Here is a tiny trained network, its code and every weight. The questions are about switching its units off for an input and a class, where a switched-off unit gives its printed mean instead of its output.

import numpy as np


def w(rows, s, z=0):
    codes = np.array(rows[::2]) - 128.0
    scale = np.full(codes.shape[1], s)
    scale[-1] = z or s
    return codes * scale


def norm(h):
    return h / np.sqrt((h * h).mean(-1, keepdims=True) + 1e-5)


def f(y):
    return np.maximum(y, 0)


def log_softmax(a):
    a = a - a.max(-1, keepdims=True)
    return a - np.log(np.exp(a).sum(-1, keepdims=True))


def net(x, mask):
    res = np.array(x, float).reshape(1, 6) / 4 @ E
    u = 0
    for l in range(3):
        y = f(norm(res) @ A[l][:, :-1].T + A[l][:, -1])
        res = res + np.where(mask[u : u + 4], y, B[l][:, -1]) @ B[l][:, :-1]
        u += 4
    return log_softmax(norm(res)[-1] @ U[:, :-1].T + U[:, -1])


A, B = {}, {}
E = w([
[73,125,141,174,142,182,145,81,110,99,178],'x0',
[131,159,214,21,172,132,166,113,121,157,113],'x1',
[113,115,113,119,136,136,109,114,122,121,116],'x2',
[135,201,82,97,91,255,79,157,148,137,143],'x3',
[120,125,129,127,120,130,130,117,133,132,116],'x4',
[175,65,96,68,98,165,212,74,117,71,87],'x5',
],0.0084)
A[0] = w([
[170,199,46,84,139,40,132,164,148,145,32,40],'0.n0',
[195,121,55,208,68,121,66,103,134,128,158,179],'0.n1',
[140,134,208,54,128,85,81,135,93,104,153,2],'0.n2',
[162,247,159,109,212,158,180,110,50,92,2,3],'0.n3',
],0.0056,0.0022)
B[0] = w([
[47,83,230,116,52,140,116,199,5,72,183,206],'0.n0',
[117,133,254,60,110,131,144,76,174,103,94,254],'0.n1',
[127,67,177,91,163,132,116,102,200,114,112,178],'0.n2',
[159,144,178,106,164,92,118,148,231,78,165,194],'0.n3',
],0.0098,0.0046)
A[1] = w([
[227,111,168,91,173,87,168,93,116,117,126,101],'1.n0',
[221,120,119,204,94,122,63,94,118,58,82,9],'1.n1',
[33,191,110,158,163,143,201,90,107,67,186,77],'1.n2',
[74,178,107,1,186,89,162,143,173,181,144,152],'1.n3',
],0.0062,0.0012)
B[1] = w([
[174,125,117,202,74,178,86,73,100,100,1,255],'1.n0',
[234,152,215,101,63,96,67,131,196,92,160,170],'1.n1',
[40,119,169,26,37,33,211,206,4,117,125,213],'1.n2',
[135,115,155,225,101,186,145,37,106,106,218,240],'1.n3',
],0.0075,0.0043)
A[2] = w([
[131,69,120,186,203,2,148,118,114,127,74,138],'2.n0',
[131,100,113,170,63,92,104,122,161,67,156,2],'2.n1',
[64,142,174,180,171,90,85,166,168,193,143,70],'2.n2',
[240,43,77,126,72,181,218,137,116,79,111,194],'2.n3',
],0.0074,0.0019)
B[2] = w([
[101,242,95,124,92,202,83,207,196,128,204,217],'2.n0',
[240,107,160,101,178,188,146,49,108,65,121,177],'2.n1',
[175,51,9,103,174,108,191,49,86,144,49,195],'2.n2',
[93,134,71,158,178,88,106,151,116,205,133,254],'2.n3',
],0.013,0.0074)
U = w([
[251,85,240,123,134,143,124,18,209,46,127,197],'0',
[158,87,27,133,189,86,130,98,85,188,53,2],'1',
[95,230,129,141,60,184,54,171,237,130,167,121],'2',
[76,71,205,105,56,71,140,168,56,72,142,181],'3',
],0.011,0.0021)

Each question gives the input, the list of numbers given to net, and the class t.
The units are the neurons (one row each of A and B). Each row of codes is followed by its name. A weight is (code - 128) times the scale printed after its matrix; where a second scale follows, it is the last column's (A, B and U).
mask holds one flag per neuron, layer by layer. A switched-off neuron (its flag False) gives its mean, the last column of its row in B, instead of its output. The means were averaged over made-up inputs and are rounded, as every weight is.
A unit's drop is (log p(t) with every unit on - log p(t) with that unit switched off) / (log p(t) with every unit on - log p(t) with every unit switched off).
The circuit of an input: a set's keep is (log p(t) with only the set's units on - log p(t) with every unit switched off) / (log p(t) with every unit on - log p(t) with every unit switched off). Starting from all 12 units, units are removed one at a time, each time the one whose removal leaves the highest keep (on an exact tie, the one counted first), for as long as the keep stays at least 0.8.
circuit, biggest first: the units of the circuit, biggest drop first
unit that matters most: the unit with the biggest drop
k most important neurons: the k neurons with the biggest drops, biggest first
k most important neurons of layer l: the k neurons of layer l with the biggest drops, biggest first
input [1,-5,6,-2,3,-4], class 0: unit that matters most -> 2.n3
input [6,-6,7,7,3,7], class 1: 2 most important neurons of layer 2 -> [2.n3, 2.n0]
input [0,-3,8,-7,-5,7], class 1: 3 most important neurons -> [2.n3, 1.n0, 2.n1]
input [7,5,8,-2,-7,-1], class 3: 3 most important neurons -> [1.n2, 0.n1, 2.n1]
input [7,2,2,-8,4,-6], class 2: 2 most important neurons -> [2.n0, 0.n0]
input [-6,6,4,-8,-2,8], class 1: circuit, biggest first -> [2.n3, 0.n1]
input [-4,7,-3,5,5,-6], class 0: circuit, biggest first -> [2.n3, 2.n0]
input [8,3,3,6,1,-4], class 3: circuit, biggest first -> [1.n2, 2.n0]
input [-4,-5,-5,-6,7,-5], class 2: 2 most important neurons -> [2.n0, 1.n3]
input [6,-8,3,-7,5,-8], class 0: 2 most important neurons of layer 0 -> [0.n1, 0.n0]
input [-8,0,-4,6,-3,-6], class 3: 2 most important neurons of layer 2 -> [2.n0, 2.n3]
input [4,-2,5,3,-7,-2], class 3: circuit, biggest first -> [2.n0, 1.n2]
input [7,2,-4,4,-2,1], class 3: 2 most important neurons -> [1.n2, 2.n0]
input [0,5,-7,8,-4,8], class 1: 3 most important neurons -> [2.n3, 2.n0, 0.n1]
input [-6,5,-8,-7,5,-8], class 1: 4 most important neurons -> [2.n2, 0.n1, 1.n2, 0.n0]
input [7,2,-6,1,-1,7], class 1: circuit, biggest first -> [2.n3]
input [6,5,-1,-8,-5,-8], class 1: 3 most important neurons -> [2.n2, 0.n0, 0.n1]
input [6,0,0,-4,6,7], class 1: 2 most important neurons -> [2.n3, 0.n0]
input [3,4,-4,-6,1,2], class 2: circuit, biggest first -> [2.n0, 0.n1]
input [-8,-1,7,-8,-3,-5], class 2: 2 most important neurons -> [2.n0, 1.n2]
input [-4,-2,0,4,5,-7], class 1: circuit, biggest first -> [2.n2]
input [-6,-6,-1,-8,-1,-4], class 2: 2 most important neurons -> [2.n0, 1.n3]
input [6,-1,2,1,-7,4], class 3: 2 most important neurons -> [1.n2, 2.n2]
input [3,6,4,-8,-4,2], class 2: circuit, biggest first -> [2.n0, 0.n1]
input [-8,-1,6,7,-7,4], class 3: 2 most important neurons -> [0.n0, 2.n0]
input [3,8,3,6,-1,-2], class 0: 2 most important neurons of layer 2 -> [2.n0, 2.n3]
input [2,2,7,-6,3,1], class 2: circuit, biggest first -> [2.n0]
input [-4,3,-8,0,2,-1], class 3: 4 most important neurons -> [0.n0, 2.n1, 1.n1, 0.n1]
